Each row is followed by its group and then its class within the group.
[ 12  20   3 -21 -14   2  -9  -3 -26 -34  -1   0  -2 -15 -12   8  -5  17
  -7   6 -25 -25  -5  -3 -13  27  15  12  -7  -8  37 -23  23 -18  29   5] -> L:Zor
[ 14  -1   0   8  -5 -14 -13   0  10  14   0 -16 -15 -28   6  -7  15  10
  14   6  -4  -9 -28  14 -16  -1 -21  11   9 -14  10  12   1   5 -32 -16] -> P:bage
[  3  21   3 -10   5  20  -3  13 -30 -24  -9  11  12 -13  -7  29  -1 -12
  -2   9 -11 -30  -3 -10   5  21  17 -22  -6  11  36 -23  13 -35  21  -6] -> L:puf
[  4   9  -1  25   1 -27   1   2  12  27  -1  25 -31 -25  21  16  21  16
  22 -14   7  -9 -29  17 -18   1 -25  -8  11  25   8  28  -8 -10 -22 -28] -> P:Damip
[  7  20   4  -6 -20  25 -10  28 -28 -26  -7  -2  18  -9   0  37  -1  12
  -7  -5 -17 -21 -15  -7   6  26  18 -12   6  35  29 -32  -1 -38  30  -2] -> L:puf
[  5  22   3 -13  -6  -3  -8   5 -27 -42 -11  17   6  -6   0  25   8  20
  -9   1 -17 -15 -11 -15  -7  26  17   2  -2  15  27 -18  15 -29  26  -2] -> L:puf
[-30  21  10 -16   3  -7   3   9 -10 -49  -9 -26  14  15 -20   1  -6  11
 -15  -7 -18 -11 -14  14  13  21   1 -22  -1   8  10 -24  13 -29   5 -20] -> L:Zor
[ 17   5  -5  26 -10 -11  -7   4   8  37   0   3 -20 -42  16   4  28  14
  25  -5   6 -12 -21  15 -20   5 -21  -1  21  19  17  18   3  -1 -14 -20] -> P:Damip
[ 12  19   5 -14 -13   8 -15   8 -31 -34  -6  12   5 -15   2  26   2  -4
  -4   3 -20 -21  -4 -18  -3  17  23  10  -8  11  22 -26   6 -25  26   8] -> L:puf
[ 21  -5  -5  16   9  -6  -7  -8   9  36   2   8 -16 -30  10   2  16   4
  19   8   7 -19 -19  13 -16   0 -22   2   7 -13  24  23  10   1 -18 -17] -> P:bage
[  2  -2  -5  17   8 -12   0   3  19  28   1 -14  -6 -30  -2   3   7   8
  14   3  11 -15 -20  22 -12   3 -31  -6  15   4  17  20   5   4 -29 -22] -> P:bage
[ 13  14   3 -15   3  11  -7   1 -17 -49 -10  21  21  -9  10  29  10  12
  -7   8  -8 -15  -6 -37   1  14  31  11 -10  -6  24 -22  20 -25  25  10] -> L:Zor
[ -2   9  -4  16  -7 -32   5   6   9   7  -1  -7 -17 -30  13  13  16  22
  22  -6   1  -8 -21  15 -13  12 -24   4  20  22  15  17   3  -7 -14 -29] -> P:Damip
[  5   0  -2  15   9 -18  -5   4   7  16  -1  -5 -14 -21   4   2  14   4
  14   0   5 -15 -32  16 -11   1 -24  -5   9  -1  14  19   1  -2 -32 -26] -> P:bage
[ 26   5  -2  13 -15 -19  -4   3  14  29   8  26 -28 -41  23  38  20  50
  12  -9   1 -14 -30  15 -26   8 -22  10  13   8  33  36  -3 -12   1 -10] -> P:Damip
[ 20  22   3 -17 -10   1 -15  12 -18 -43  -8 -17  13 -46   5  29  -5  15
   3  17 -19 -38 -20 -10 -10  26   8  18  -5 -14  45 -18  22 -24  15  -3] -> L:Zor
[ -2   4  -7  26  -8 -24  10  13  13  36   2  -1 -18 -18  14  26  15  31
  23 -16   8 -13 -16  30  -6  10 -36 -12  23  39  19  30  -8 -14 -14 -34] -> P:Damip
[  9  14  -8  23 -16 -36   2  -4   2  33   9   1 -36 -28   8 -10  19   8
  27  -9  -3 -13  -2  22 -29  13 -27  13  21  31  17  19   5   1 -12 -25] -> P:Damip
[ 40   7   1  20  -9  -9  -9   9   0  43   4  29 -33 -42  25  35  27  21
  25  -3  -4 -24 -33  13 -25   6 -24   2  10  18  39  30  -8 -17 -12 -21] -> P:Damip
[ 52  -2  -3  10 -10 -29 -23  -1  15  18   4 -18 -24 -69  28   9  16  23
  29  25   0 -30 -40   4 -34   1 -23  39  11 -39  38  28   8  11 -34  -9] -> P:bage

Each row is followed by its group and then its class within the group.
[ 11 -19  -6 -15 -13  13 -13 -18  -8   5  22   1 -28 -22   1   8 -33  15
  -8 -16  61 -19  -1 -14   0 -15   2 -12 -16   0 -22  30 -23 -37  20   5] -> [35]:T
[ -3 -18 -14 -12  43 -19  -3  20   3 -14 -29   5  29  19  15 -44  21  -4
 -22   1   1 -24 -21 -10 -17  -3   6 -13  16   4   8  -6  -1  29  -2 -74] -> [38]:Y
[  3  -6  -7  -3  22 -17  12   0   1 -10  -2  17  10   9  11 -22   5   4
  -7  -9  13  -4 -22  -8  -2  10   9  -4   6  16  -4 -29  -9   8   0 -33] -> [38]:Y
[ 10 -12 -16   0  20 -16  14   2 -10  -2 -10   2  22  10  16 -18   7 -13
  -3  -4 -12  -8 -14 -16 -10   0  11   8   3  18  -6 -23  17  10  -2 -12] -> [38]:J
[ -7   2 -11 -17   8  -3   1   8 -12 -15 -27  14  23  -5  -7 -25  17  -7
  -1   3 -15 -29 -14 -20   4   4  11  -6  -5   7 -13 -11  36  18  -5 -27] -> [38]:J
[  1 -18  -1  -4   3   6 -22  -8 -19 -11  -3 -13  -5  -2   3  14 -18  13
  -7 -15  42  -4   1   2  -8  -9   6 -24  11 -12   7  18 -37 -20  12 -13] -> [35]:T
